Each row has a name. Each piece below is followed by the name of the row it came from, unless a question asks for something else. Each question is about the rows just above it.

[-0.38 -6.26 -2.31 -2.55 -8.13]  (167)
[ 6.90 -1.58 -2.97 -4.90 -4.61]  (19)
[ 6.82  1.83  0.44  1.91 -2.05]  (153)
[ 6.74 -0.80 -2.37  0.51 -4.02]  (123)
[ 6.49  2.66  2.43 -7.87 -1.42]  (45)
[ 4.33 -1.71 -1.51  3.02 -4.71]  (48)
[ 1.64 -2.60 -0.35  3.79 -5.38]  (164)
[-2.37 -0.80] is which row, read backwards?
(123)
Which row holds this, read backwards? [-4.61 -4.90 -2.97 -1.58]
(19)

[-0.59 -0.79 -0.25  0.76 -0.18 -1.01  1.26  1.01 -0.73  1.45 -0.02 -0.20
 -0.35  0.32  0.00 -3.55  0.83  0.21 -0.22  0.72  0.60  0.25  0.67  0.53
  0.77] -> (20)
[-0.24 -0.25 -0.06 -2.21  0.91  0.11 -0.29  0.56  1.31  0.40  0.99 -0.06
 -0.37 -0.03  0.07 -3.55  0.95  0.00 -0.28  0.74  0.38  0.03  0.83  0.66
  0.71] -> (5)
[ 0.40  0.03 -0.25  0.76 -0.18 -1.01  1.26  1.01 -0.73  1.45 -0.02 -0.20
 -0.35  0.32  0.00 -7.39  0.63  0.43 -0.11  0.87  0.27  0.51  0.35  0.38
  0.76] -> (76)
[-1.13 -0.81 -0.78  0.83 -0.12 -0.41  1.19  0.75 -0.79  0.71  0.04 -0.04
 -0.24 -0.25 -0.06 -2.21  0.91  0.11 -0.30  0.56  1.31  0.40  0.99  0.63
  0.83] -> (118)
Which row holds [0.03 0.38] read backwards?
(5)
Which row holds [ 0.63 -7.39  0.00  0.32 -0.35 -0.20 -0.02  1.45 -0.73] read backwards?
(76)
[ 0.99  0.40  1.31  0.56 -0.30  0.11  0.91 -2.21 -0.06 -0.25 -0.24] is which row, read backwards?
(118)
[ 0.07 -0.03] is which row, read backwards?
(5)
asked: [-0.24 -0.25 -0.06 -2.21  0.91  0.11 -0.29  0.56  1.31  0.40  0.99 -0.06
 -0.37 -0.03  0.07 -3.55  0.95  0.00 -0.28  0.74  0.38  0.03  0.83  0.66
  0.71]
(5)
[-3.55  0.07] is which row, read backwards?
(5)

[-1.04 -1.04  1.52  1.52  0.62  1.69] : (74)
[ 8.04  1.52 -1.04  0.62  0.74 -1.55] : (126)
[-1.04  4.57  0.74  1.52  0.62  1.69] : (69)
Which row holds this, read backwards? [ 0.62  1.52  1.52 -1.04 -1.04]
(74)
The row with [-1.04 -1.04  1.52  1.52  0.62  1.69] is
(74)
asked: [ 8.04  1.52 -1.04  0.62  0.74 -1.55]
(126)
Which row holds this, read backwards? [1.52 0.74 4.57]
(69)

[ 1.42  1.12  4.05 -0.49 -3.76  3.93  3.04  1.18 -2.55]  (59)
[-1.03 -0.98  3.04  3.93 -3.76 -0.49  4.05  0.87 -7.07]  (28)
[-1.03 -0.98  3.04  3.93 -3.76  4.05 -0.49  0.87 -1.98]  (94)
Where do [-1.03 -0.98  3.04  3.93 -3.76 -0.49  4.05  0.87 -7.07] appear?
(28)
Which row holds this, read backwards? [-0.49  4.05 -3.76  3.93  3.04]
(94)
[-1.03 -0.98  3.04  3.93 -3.76  4.05 -0.49  0.87 -1.98] is in which row?
(94)
Which row holds this, read backwards? [-0.49  4.05 -3.76  3.93  3.04 -0.98]
(94)
Which row holds [1.18 3.04] read backwards?
(59)
[ 1.18  3.04  3.93 -3.76 -0.49  4.05  1.12  1.42] is which row, read backwards?
(59)

[-1.24 -4.97  5.31 -5.54  5.37 -4.08  6.16 -5.60  5.02 -4.19  2.13 -4.54
  5.25] : (38)
[-3.75 -4.86  6.18 -4.99  7.59 -4.83  6.97 -6.35  8.09 -5.49  5.84 -4.29
  3.33] : (157)
[-1.24 -4.97  5.31 -5.54  5.37 -4.08  6.16 -5.60 -1.43  4.41 -2.87  7.10
 -6.77] : (129)
[ 4.25 -3.40  1.14  0.12  1.80 -3.64  0.56 -1.27  0.62 -4.86 -1.91 -3.64
 -0.15] : (68)
[-3.40  1.14  0.12  4.25 -1.11  4.89 -1.57  5.46 -1.72  4.43 -2.16  3.84
 -3.53] : (142)
[-1.24 -4.97  5.31 -5.54  5.37 -4.08  6.16 -5.60  5.02 -4.19  2.13 -3.40
  0.07] : (101)
[-4.95  5.31 -5.54  5.37 -4.08  6.16 -5.60  5.02  4.95 -7.97  4.91 -6.58
  3.94] : (138)
[ 4.25  0.12  1.14 -3.40] is which row, read backwards?
(142)
Which row holds [-1.24 -4.97  5.31 -5.54  5.37 -4.08  6.16 -5.60  5.02 -4.19  2.13 -3.40
  0.07]?
(101)
asked: [-4.95  5.31 -5.54  5.37 -4.08  6.16 -5.60  5.02  4.95 -7.97  4.91 -6.58
  3.94]
(138)
[-6.58  4.91 -7.97  4.95  5.02 -5.60] is which row, read backwards?
(138)

[ 1.93  0.19  0.74  0.35  2.07  3.58  2.96 -0.43 -4.53 -7.06 -6.21 -2.98
  0.35  1.64  0.56 -0.99] : (193)
[-5.26 -7.12 -5.67 -2.14  0.90  1.54  0.21 -1.23 -0.68  2.14  5.54  7.01
  5.20  1.17 -2.62 -4.11] : (16)
[ 4.34  1.10 -4.80  4.92 -2.25  1.51 -0.02 -3.24 -5.56  6.06 -0.44 -2.44
 -4.94 -5.48 -3.03  1.32] : (83)
[-2.03 -0.34 -0.73 -2.97 -5.26 -5.25 -2.25  2.28  5.52  5.89  3.62  0.89
 -0.08  1.16  2.99  3.06] : (144)
[-2.25 -4.80 -5.56 -3.24  1.10  4.92  6.06  4.34  1.51 -0.02  0.69  2.53
  3.31  1.40 -2.50 -6.08] : (92)
[-0.01  4.15  5.86  4.65  1.94  0.19  0.74  2.55  3.71  2.26 -1.47 -5.44
 -7.10 -5.44 -1.96  0.95] : (120)
[-1.58 -3.89 -3.44 -1.41 -0.26 -1.22 -3.69 -5.50 -4.71 -1.07  3.33  5.97
  5.44  2.80  0.39  0.04] : (40)
[ 3.70  1.57 -2.43 -6.07 -7.02 -4.88 -1.21  1.27  1.33 -0.25 -1.30 -0.09
  3.16  6.15  6.84  4.28] : (61)
[-3.14  0.22  1.66  0.68 -0.91 -1.01  1.24  4.72  6.92  5.95  2.34 -1.79
 -3.96 -3.35 -1.37 -0.22] : (197)
[ 0.17  1.51  3.35  3.40  0.67 -3.54 -6.67 -6.69 -3.89 -0.41  1.57  1.00
 -0.70 -1.25  0.57  4.05] : (98)
[ 1.07 -0.60 -1.21  0.49  3.88  6.64  6.52  3.50 -0.79 -3.66 -3.78 -1.87
 -0.31 -0.82 -3.13 -5.35] : (189)
[ 6.97  5.37  1.43 -2.42 -4.01 -2.97 -0.95 -0.27 -1.81 -4.33 -5.55 -3.91
  0.13  4.29  6.14  4.93] : (96)
Which row holds [ 3.31  2.53  0.69 -0.02  1.51  4.34  6.06  4.92  1.10 -3.24 -5.56] read backwards?
(92)
[-0.02  1.51  4.34  6.06  4.92  1.10 -3.24 -5.56 -4.80 -2.25] is which row, read backwards?
(92)
Which row holds [ 0.57 -1.25 -0.70  1.00  1.57 -0.41 -3.89 -6.69 -6.67 -3.54  0.67] read backwards?
(98)
Which row holds [0.74 0.19 1.94] read backwards?
(120)
[ 1.24 -1.01 -0.91  0.68  1.66  0.22] is which row, read backwards?
(197)
Which row holds [ 0.13 -3.91 -5.55 -4.33 -1.81 -0.27 -0.95 -2.97 -4.01 -2.42  1.43  5.37] read backwards?
(96)
[-0.73 -0.34] is which row, read backwards?
(144)

[ 2.65 -1.89 -2.03  8.43  8.83  6.53 -6.55]  (60)
[-5.53  1.68  0.50  5.55 -8.70 -1.70  0.22]  (71)
[-7.96 -5.52  4.84  8.57  1.75  8.56 -8.94]  (105)
[ 2.53 -6.75  7.13  5.23 -7.48  1.19 -2.69]  (11)
Which row holds [-1.89  2.65] read backwards?
(60)
[-2.03 -1.89] is which row, read backwards?
(60)
Which row holds [5.55 0.50 1.68] read backwards?
(71)

[ 1.15  1.54  1.77 -6.68  5.47 -1.93]  (23)
[ 0.12 -0.06 -6.68  1.77  0.25  0.34]  (37)
[ 0.12 -0.06 -0.15 -0.62  0.25  0.34]  (15)
Which row holds this, read backwards? [ 1.77 -6.68 -0.06]
(37)
asked: [ 1.15  1.54  1.77 -6.68  5.47 -1.93]
(23)
Which row holds this, read backwards? [0.25 1.77]
(37)
Which row holds [ 0.25 -0.62] read backwards?
(15)

[ 2.78 -6.24  4.28  4.77  6.37 -2.91  6.38  0.08  4.54 -5.56  6.85 -2.08
 -1.99 -5.40  4.35 -5.90  4.07 -4.79  2.84 -6.99  6.91 -8.38]  (70)
[-1.88 -0.76 -3.83  1.38 -3.42  2.55 -2.60 -6.83  0.53  5.29 -4.58  4.12
  2.81  3.63  5.92  4.34 -0.76  3.90 -4.74  2.77 -6.37  4.99]  (161)
[ 5.22 -4.81  4.80  5.39  6.46 -5.80  7.21  0.55  2.62 -6.89  3.17 -1.61
  4.34  5.92  3.63  2.81  7.21 -5.84  6.43 -6.96  6.92 -5.54]  (34)
[ 2.78 -6.24  4.28  4.77  6.37 -2.91  6.38  0.08  4.54 -5.56  6.85 -2.08
 -1.99 -5.40  4.35 -5.90  4.07 -4.79  7.78 -6.49  6.81 -2.71]  (102)
[-1.88 -0.76 -3.83  1.38 -3.42  2.55 -2.60 -6.83  0.53  5.29 -4.58  4.12
  2.81  3.63  5.92  4.34 -0.76  3.90 -4.74  4.16 -5.95  5.74]  (29)
[ 4.12  2.81  3.63  5.93  4.18 -0.71  1.60  0.22 -5.64  4.02 -4.83  4.90
  5.24 -3.85 -0.42  5.83 -1.56 -6.64 -1.20 -5.20 -4.89  2.83]  (49)
[ 5.22 -4.81  4.80  5.39  6.46 -5.80  7.21  0.55  2.62 -6.89  3.17 -1.61
 -0.22 -6.19  0.99 -4.91  7.21 -5.84  6.43 -6.96  6.92 -7.64]  (8)
[-5.95  4.16 -4.74  3.90] is which row, read backwards?
(29)
Where do [-1.88 -0.76 -3.83  1.38 -3.42  2.55 -2.60 -6.83  0.53  5.29 -4.58  4.12
  2.81  3.63  5.92  4.34 -0.76  3.90 -4.74  4.16 -5.95  5.74] appear?
(29)
asked: [ 2.78 -6.24  4.28  4.77  6.37 -2.91  6.38  0.08  4.54 -5.56  6.85 -2.08
 -1.99 -5.40  4.35 -5.90  4.07 -4.79  7.78 -6.49  6.81 -2.71]
(102)
Which row holds this, read backwards? [ 2.84 -4.79  4.07 -5.90]
(70)
asked: [ 5.22 -4.81  4.80  5.39  6.46 -5.80  7.21  0.55  2.62 -6.89  3.17 -1.61
 -0.22 -6.19  0.99 -4.91  7.21 -5.84  6.43 -6.96  6.92 -7.64]
(8)
The row with [-1.88 -0.76 -3.83  1.38 -3.42  2.55 -2.60 -6.83  0.53  5.29 -4.58  4.12
  2.81  3.63  5.92  4.34 -0.76  3.90 -4.74  2.77 -6.37  4.99] is
(161)

